Here is a tiny trained network, its code and every weight. The questions are about switching its units off for an input and a target symbol, where a switched-off unit gives its printed mean instead of its output.

import numpy as np


def w(rows, s, z=0):
    codes = np.array(rows[::2]) - 128.0
    scale = np.full(codes.shape[1], s)
    scale[-1] = z or s
    return codes * scale


def norm(h):
    return h / np.sqrt((h * h).mean(-1, keepdims=True) + 1e-5)


def f(y):
    return y / 2 * (1 + np.tanh(0.7978845608 * (y + 0.044715 * y**3)))


def softmax(a):
    e = np.exp(a - a.max(-1, keepdims=True))
    return e / e.sum(-1, keepdims=True)


def log_softmax(a):
    a = a - a.max(-1, keepdims=True)
    return a - np.log(np.exp(a).sum(-1, keepdims=True))


def net(x, mask):
    ids = ['Πβδεζηθλμξστφψω'.index(c) for c in x.split()]
    T = len(ids)
    res = E[ids] + P[:T]
    q, k, v = (norm(res) @ M[0].T for M in (Q, K, V))
    z = softmax(np.where(np.tri(T) > 0, q @ k.T / 3**0.5, -1e9)) @ v
    res = res + np.where(mask[0], z, O[0][:, -1]) @ O[0][:, :-1]
    y = f(norm(res) @ A[0][:, :-1].T + A[0][:, -1])
    res = res + np.where(mask[1:9], y, B[0][:, -1]) @ B[0][:, :-1]
    return log_softmax(norm(res)[-1] @ U[:, :-1].T + U[:, -1])


Q, K, V, O, A, B = {}, {}, {}, {}, {}, {}
E = w([
[214,179,85,174,100],'Π',
[103,63,108,83,192],'β',
[109,55,106,68,199],'δ',
[108,52,127,74,198],'ε',
[145,112,192,216,32],'ζ',
[135,28,121,42,169],'η',
[96,180,189,254,181],'θ',
[104,58,109,73,198],'λ',
[160,148,165,165,17],'μ',
[108,61,114,83,198],'ξ',
[105,59,117,84,197],'σ',
[109,142,67,147,69],'τ',
[228,180,90,221,142],'φ',
[105,54,121,73,201],'ψ',
[131,182,175,241,153],'ω',
],0.0084)
P = w([
[57,254,182,117,166],'0',
[99,155,116,252,112],'1',
[97,142,126,221,114],'2',
[118,135,123,192,104],'3',
[119,120,101,175,98],'4',
[130,110,94,156,95],'5',
[142,100,92,140,94],'6',
[151,98,92,121,96],'7',
[162,84,94,109,96],'8',
[176,73,97,84,93],'9',
[191,54,105,66,86],'10',
[199,53,118,43,94],'11',
[208,26,128,38,77],'12',
[221,27,133,25,76],'13',
],0.0047)
Q[0] = w([
[85,166,180,140,193],'H0',
[184,212,62,254,13],'H0',
[130,213,214,212,111],'H0',
],0.0097)
K[0] = w([
[185,89,167,178,207],'H0',
[93,12,52,171,1],'H0',
[191,41,134,228,141],'H0',
],0.0081)
V[0] = w([
[160,253,94,64,150],'H0',
[138,60,112,94,209],'H0',
[103,70,206,55,49],'H0',
],0.0067)
O[0] = w([
[52,126,196,179,232,137],'H0',
[56,150,98,109,66,2],'H0',
[245,255,60,166,20,68],'H0',
],0.006,0.0059)
A[0] = w([
[54,201,117,61,128,236],'N0',
[92,198,128,188,38,202],'N1',
[241,121,211,140,238,255],'N2',
[92,118,75,144,126,37],'N3',
[8,145,163,125,149,48],'N4',
[62,72,113,46,67,178],'N5',
[78,30,110,133,182,188],'N6',
[99,211,148,254,96,198],'N7',
],0.0074,0.0034)
B[0] = w([
[153,207,214,133,96,124],'N0',
[177,164,186,249,186,147],'N1',
[142,202,125,224,40,254],'N2',
[133,175,162,97,115,121],'N3',
[158,112,126,31,141,140],'N4',
[58,211,197,152,117,152],'N5',
[173,145,89,66,118,209],'N6',
[111,237,238,254,127,162],'N7',
],0.0081,0.0075)
U = w([
[68,26,192,158,244,204],'Π',
[99,181,139,55,152,96],'β',
[83,161,149,105,134,17],'δ',
[85,196,184,71,96,48],'ε',
[160,99,21,56,8,123],'ζ',
[63,231,228,250,118,252],'η',
[135,110,134,100,167,6],'θ',
[84,163,152,95,136,41],'λ',
[177,176,86,234,106,106],'μ',
[112,174,150,69,142,40],'ξ',
[95,169,154,71,140,73],'σ',
[255,50,44,156,192,214],'τ',
[40,30,164,133,203,222],'φ',
[88,171,166,88,126,34],'ψ',
[143,80,140,104,188,58],'ω',
],0.0083,0.0042)

Each question gives the input, a string of symbols that net reads in full, and the target symbol t.
The units are the heads (3 rows each of Q, K, V and O) and the neurons (one row each of A and B). Each row of codes is followed by its name. A weight is (code - 128) times the scale printed after its matrix; where a second scale follows, it is the last column's (O, A, B and U).
mask holds one flag per unit, heads first, then neurons. A switched-off unit (its flag False) gives its mean, the last column of its rows in O or B, instead of its output. The means were averaged over made-up inputs and are rounded, as every weight is.
A unit's drop is (log p(t) with every unit on - log p(t) with that unit switched off) / (log p(t) with every unit on - log p(t) with every unit switched off).
The circuit of an input: a set's keep is (log p(t) with only the set's units on - log p(t) with every unit switched off) / (log p(t) with every unit on - log p(t) with every unit switched off). Starting from all 9 units, units are removed one at a time, each time the one whose removal leaves the highest keep (on an exact tie, the one counted first), for as long as the keep stays at least 0.8.
circuit, biggest first: the units of the circuit, biggest drop first
top k neurons: the k neurons with the biggest drops, biggest first
drop of u: that unit's drop, to one decimal
input Π μ ξ, target Π: circuit, biggest first	H0
input τ Π η, target τ: top 2 neurons	N6; N7
input μ μ τ Π τ ε, target μ: circuit, biggest first	N2; N7
input Π β ω ζ β Π σ Π ψ Π Π ω Π, target ζ: top 2 neurons	N7; N1
input Π μ ζ τ β ζ ω φ τ τ, target τ: top 3 neurons	N7; N2; N1
input ζ β ω σ, target ζ: top 3 neurons	N6; N7; N1
input ζ ω φ θ φ λ Π τ φ τ τ τ Π ε, target ζ: top 2 neurons	N7; N6
input τ Π Π β, target τ: top 4 neurons	N6; N7; N2; N5
input τ Π θ τ τ τ ζ ψ, target τ: top 4 neurons	N6; N7; N2; N1
input φ μ ζ τ φ ζ τ τ, target τ: top 4 neurons	N2; N7; N1; N0
input τ τ τ τ Π φ τ σ, target τ: top 3 neurons	N6; N7; N2
input τ τ δ, target τ: top 4 neurons	N6; N7; N2; N5
input τ μ τ λ σ τ λ, target τ: top 2 neurons	N6; N7
input η ω ζ φ τ τ η, target η: circuit, biggest first	N5
input φ ζ μ ζ τ μ ξ η, target φ: drop of H0	2.7
input φ μ λ, target φ: drop of N0	0.0
input Π σ β, target Π: drop of H0	3.4
